Below is a small trained network, with its code and all its weights. Each question gives an input and a class and asks what happens when units are switched off, that is, made to give their printed mean instead of their output.

import numpy as np


def w(rows, s, z=0):
    codes = np.array(rows[::2]) - 128.0
    scale = np.full(codes.shape[1], s)
    scale[-1] = z or s
    return codes * scale


def norm(h):
    return h / np.sqrt((h * h).mean(-1, keepdims=True) + 1e-5)


def f(y):
    return y / 2 * (1 + np.tanh(0.7978845608 * (y + 0.044715 * y**3)))


def log_softmax(a):
    a = a - a.max(-1, keepdims=True)
    return a - np.log(np.exp(a).sum(-1, keepdims=True))


def net(x, mask):
    res = np.array(x, float).reshape(1, 5) / 4 @ E
    u = 0
    for l in range(2):
        y = f(norm(res) @ A[l][:, :-1].T + A[l][:, -1])
        res = res + np.where(mask[u : u + 16], y, B[l][:, -1]) @ B[l][:, :-1]
        u += 16
    return log_softmax(norm(res)[-1] @ U[:, :-1].T + U[:, -1])


A, B = {}, {}
E = w([
[127,128,128],'x0',
[116,62,208],'x1',
[225,165,182],'x2',
[198,2,56],'x3',
[128,128,129],'x4',
],0.0083)
A[0] = w([
[172,76,62,91],'L0N1',
[213,133,198,69],'L0N2',
[27,99,78,49],'L0N3',
[118,171,150,116],'L0N4',
[157,173,73,29],'L0N5',
[157,192,45,57],'L0N6',
[242,158,187,68],'L0N7',
[158,181,64,2],'L0N8',
[98,206,176,121],'L0N9',
[113,77,207,51],'L0N10',
[236,174,161,116],'L0N11',
[45,72,143,81],'L0N12',
[159,60,254,53],'L0N13',
[93,177,178,69],'L0N14',
[76,64,182,65],'L0N15',
[212,42,82,17],'L0N16',
],0.015,0.0055)
B[0] = w([
[138,126,170,224],'L0N1',
[76,118,79,196],'L0N2',
[29,113,112,200],'L0N3',
[142,106,145,170],'L0N4',
[160,164,91,146],'L0N5',
[180,180,80,191],'L0N6',
[4,63,70,223],'L0N7',
[169,174,98,150],'L0N8',
[164,101,172,253],'L0N9',
[190,186,98,174],'L0N10',
[63,88,101,235],'L0N11',
[97,156,74,195],'L0N12',
[199,162,50,227],'L0N13',
[155,115,154,195],'L0N14',
[137,180,87,185],'L0N15',
[135,107,193,239],'L0N16',
],0.015,0.0056)
A[1] = w([
[127,192,193,106],'L1N1',
[58,96,127,111],'L1N2',
[203,186,30,73],'L1N3',
[50,91,109,96],'L1N4',
[186,13,68,202],'L1N5',
[187,161,67,131],'L1N6',
[117,130,116,79],'L1N7',
[119,151,88,98],'L1N8',
[199,158,135,63],'L1N9',
[118,139,71,121],'L1N10',
[83,103,114,71],'L1N11',
[155,112,161,78],'L1N12',
[152,142,196,76],'L1N13',
[195,93,248,254],'L1N14',
[215,126,184,90],'L1N15',
[201,173,47,48],'L1N16',
],0.013,0.0064)
B[1] = w([
[130,161,177,147],'L1N1',
[161,81,50,188],'L1N2',
[235,187,94,207],'L1N3',
[128,117,46,201],'L1N4',
[160,184,238,233],'L1N5',
[254,145,168,186],'L1N6',
[135,88,126,117],'L1N7',
[162,108,138,142],'L1N8',
[102,99,66,150],'L1N9',
[173,83,119,167],'L1N10',
[113,121,102,146],'L1N11',
[111,98,159,125],'L1N12',
[111,79,135,142],'L1N13',
[65,199,235,254],'L1N14',
[111,83,129,175],'L1N15',
[181,194,107,182],'L1N16',
],0.0089,0.0076)
U = w([
[78,60,89,227],'0',
[117,105,255,137],'1',
[216,153,105,4],'2',
],0.023,0.0028)

Each question gives the input, the list of numbers given to net, and the class t.
The units are the neurons (one row each of A and B). Each row of codes is followed by its name. A weight is (code - 128) times the scale printed after its matrix; where a second scale follows, it is the last column's (A, B and U).
mask holds one flag per neuron, layer by layer. A switched-off neuron (its flag False) gives its mean, the last column of its row in B, instead of its output. The means were averaged over made-up inputs and are rounded, as every weight is.
A unit's drop is (log p(t) with every unit on - log p(t) with that unit switched off) / (log p(t) with every unit on - log p(t) with every unit switched off).
The circuit of an input: a set's keep is (log p(t) with only the set's units on - log p(t) with every unit switched off) / (log p(t) with every unit on - log p(t) with every unit switched off). Starting from the 12 units with the biggest drops (on a tie, the unit counted first), units are removed one at a time, each time the one whose removal leaves the highest keep (on an exact tie, the one counted first), for as long as the keep stays at least 0.8.
circuit, biggest first: the units of the circuit, biggest drop first
most important unit: the unit with the biggest drop
top k neurons: the k neurons with the biggest drops, biggest first
top k neurons in layer l: the k neurons of layer l with the biggest drops, biggest first
drop when u is switched off: that unit's drop, to one decimal
input [-2,8,7,-5,6], class 2: circuit, biggest first : L0N13
input [4,-3,4,-5,2], class 1: top 2 neurons : L0N9, L0N12
input [-4,6,-4,-5,-7], class 2: top 4 neurons : L0N15, L0N12, L0N16, L0N10
input [0,-7,-1,-7,0], class 1: circuit, biggest first : L0N9, L0N13
input [1,4,0,4,-4], class 1: top 3 neurons in layer 0 : L0N16, L0N6, L0N1
input [1,0,-3,-3,5], class 0: top 3 neurons : L0N3, L0N16, L0N12
input [5,-2,7,7,8], class 0: top 2 neurons : L0N7, L0N11
input [-1,-8,5,-8,2], class 1: top 2 neurons : L0N13, L0N9
input [0,5,8,8,-8], class 0: top 4 neurons in layer 0 : L0N7, L0N2, L0N11, L0N9
input [-3,-7,-3,-8,-5], class 1: top 2 neurons in layer 0 : L0N13, L0N9
input [-4,3,3,-3,-4], class 0: top 4 neurons in layer 0 : L0N7, L0N2, L0N11, L0N6
input [-5,7,4,3,3], class 2: drop when L0N13 is switched off : 4.9
input [-2,4,4,-3,-4], class 0: drop when L0N7 is switched off : 1.0
input [-5,3,6,-3,0], class 0: drop when L0N7 is switched off : 0.2
input [7,-7,4,-8,-6], class 1: most important unit : L0N13
